Here is a tiny trained network, its code and every weight. The questions are about switching its units off for an input and a class, where a switched-off unit gives its printed mean instead of its output.

import numpy as np


def w(rows, s, z=0):
    codes = np.array(rows[::2]) - 128.0
    scale = np.full(codes.shape[1], s)
    scale[-1] = z or s
    return codes * scale


def f(y):
    return y / 2 * (1 + np.tanh(0.7978845608 * (y + 0.044715 * y**3)))


def log_softmax(a):
    a = a - a.max(-1, keepdims=True)
    return a - np.log(np.exp(a).sum(-1, keepdims=True))


def net(x, mask):
    res = np.array(x, float).reshape(1, 6) / 4 @ E
    y = f(res @ A[0][:, :-1].T + A[0][:, -1])
    res = res + np.where(mask, y, B[0][:, -1]) @ B[0][:, :-1]
    return log_softmax(res[-1] @ U[:, :-1].T + U[:, -1])


A, B = {}, {}
E = w([
[240,37,131,113,122],'x0',
[21,130,141,59,105],'x1',
[159,143,158,254,108],'x2',
[219,180,195,54,36],'x3',
[78,252,23,162,91],'x4',
[55,110,253,247,71],'x5',
],0.0059)
A[0] = w([
[170,102,118,154,148,96],'N0',
[180,142,92,118,194,108],'N1',
[93,84,154,162,127,94],'N2',
[124,164,89,18,165,176],'N3',
[235,105,114,157,140,195],'N4',
[163,199,89,112,66,98],'N5',
[192,114,174,70,125,208],'N6',
[143,147,114,179,139,211],'N7',
[92,67,94,193,103,156],'N8',
[137,136,226,119,40,236],'N9',
[149,110,84,100,139,199],'N10',
[111,121,138,238,57,196],'N11',
[98,119,147,173,172,139],'N12',
[122,65,56,249,116,167],'N13',
[127,42,63,161,201,254],'N14',
[117,145,68,94,86,167],'N15',
[178,188,124,176,39,105],'N16',
[111,164,73,229,31,191],'N17',
[95,156,8,127,140,169],'N18',
[156,198,92,241,100,197],'N19',
[140,44,68,163,86,218],'N20',
[77,117,185,174,195,145],'N21',
[83,112,194,90,60,153],'N22',
[156,80,70,113,140,199],'N23',
],0.011,0.0042)
B[0] = w([
[70,146,87,65,239,147],'N0',
[189,86,84,211,170,165],'N1',
[81,150,190,159,172,168],'N2',
[65,73,152,34,79,228],'N3',
[179,87,57,73,132,215],'N4',
[75,112,143,183,174,178],'N5',
[194,127,150,127,56,204],'N6',
[193,201,85,85,151,185],'N7',
[194,151,207,55,176,194],'N8',
[208,176,114,155,25,241],'N9',
[190,77,65,1,115,174],'N10',
[67,238,65,85,123,254],'N11',
[96,185,220,28,231,180],'N12',
[148,177,163,21,205,236],'N13',
[174,219,102,68,129,236],'N14',
[13,94,86,128,83,181],'N15',
[185,200,80,165,146,191],'N16',
[153,161,35,78,205,250],'N17',
[100,8,75,86,94,236],'N18',
[180,208,69,85,167,251],'N19',
[190,101,104,57,141,184],'N20',
[33,220,180,82,189,212],'N21',
[186,238,125,224,79,197],'N22',
[176,126,29,46,90,181],'N23',
],0.0053,0.008)
U = w([
[186,206,70,156,187,88],'0',
[129,27,153,246,190,4],'1',
[40,72,145,62,149,23],'2',
[110,183,225,150,194,173],'3',
[198,80,75,61,68,225],'4',
[184,159,193,188,85,88],'5',
[126,179,188,63,254,177],'6',
],0.008,0.003)

Each question gives the input, the list of numbers given to net, and the class t.
The units are the neurons (one row each of A and B). Each row of codes is followed by its name. A weight is (code - 128) times the scale printed after its matrix; where a second scale follows, it is the last column's (A, B and U).
mask holds one flag per neuron, in row order. A switched-off neuron (its flag False) gives its mean, the last column of its row in B, instead of its output. The means were averaged over made-up inputs and are rounded, as every weight is.
A unit's drop is (log p(t) with every unit on - log p(t) with that unit switched off) / (log p(t) with every unit on - log p(t) with every unit switched off).
The circuit of an input: a set's keep is (log p(t) with only the set's units on - log p(t) with every unit switched off) / (log p(t) with every unit on - log p(t) with every unit switched off). Starting from the 12 units with the biggest drops (on a tie, the unit counted first), units are removed one at a time, each time the one whose removal leaves the highest keep (on an exact tie, the one counted first), for as long as the keep stays at least 0.8.
units of the circuit, in order: the units of the circuit, biggest drop first
most important unit: the unit with the biggest drop
k most important neurons: the k neurons with the biggest drops, biggest first
drop of u: that unit's drop, to one decimal
input [1,3,-2,7,7,-2], class 2: units of the circuit, in order => (N5; N15; N3)
input [0,4,8,2,1,5], class 0: most important unit => N9
input [2,7,8,-3,5,7], class 6: units of the circuit, in order => (N13; N12)
input [-8,1,5,-2,7,8], class 6: units of the circuit, in order => (N12; N13)
input [-5,5,-3,-6,1,-7], class 2: units of the circuit, in order => (N3; N15)
input [0,-3,5,-5,1,-2], class 6: units of the circuit, in order => (N13; N9)
input [6,0,1,6,4,5], class 0: units of the circuit, in order => (N16; N3)
input [-7,6,4,-6,6,-4], class 2: 2 most important neurons => (N18; N15)
input [3,8,0,-1,-5,1], class 3: 2 most important neurons => (N18; N4)
input [-1,2,-5,6,6,-5], class 2: drop of N5 => 0.2
input [-3,4,2,-3,5,-2], class 2: drop of N18 => 0.3
input [-4,5,-4,-1,-2,8], class 3: drop of N21 => 0.1
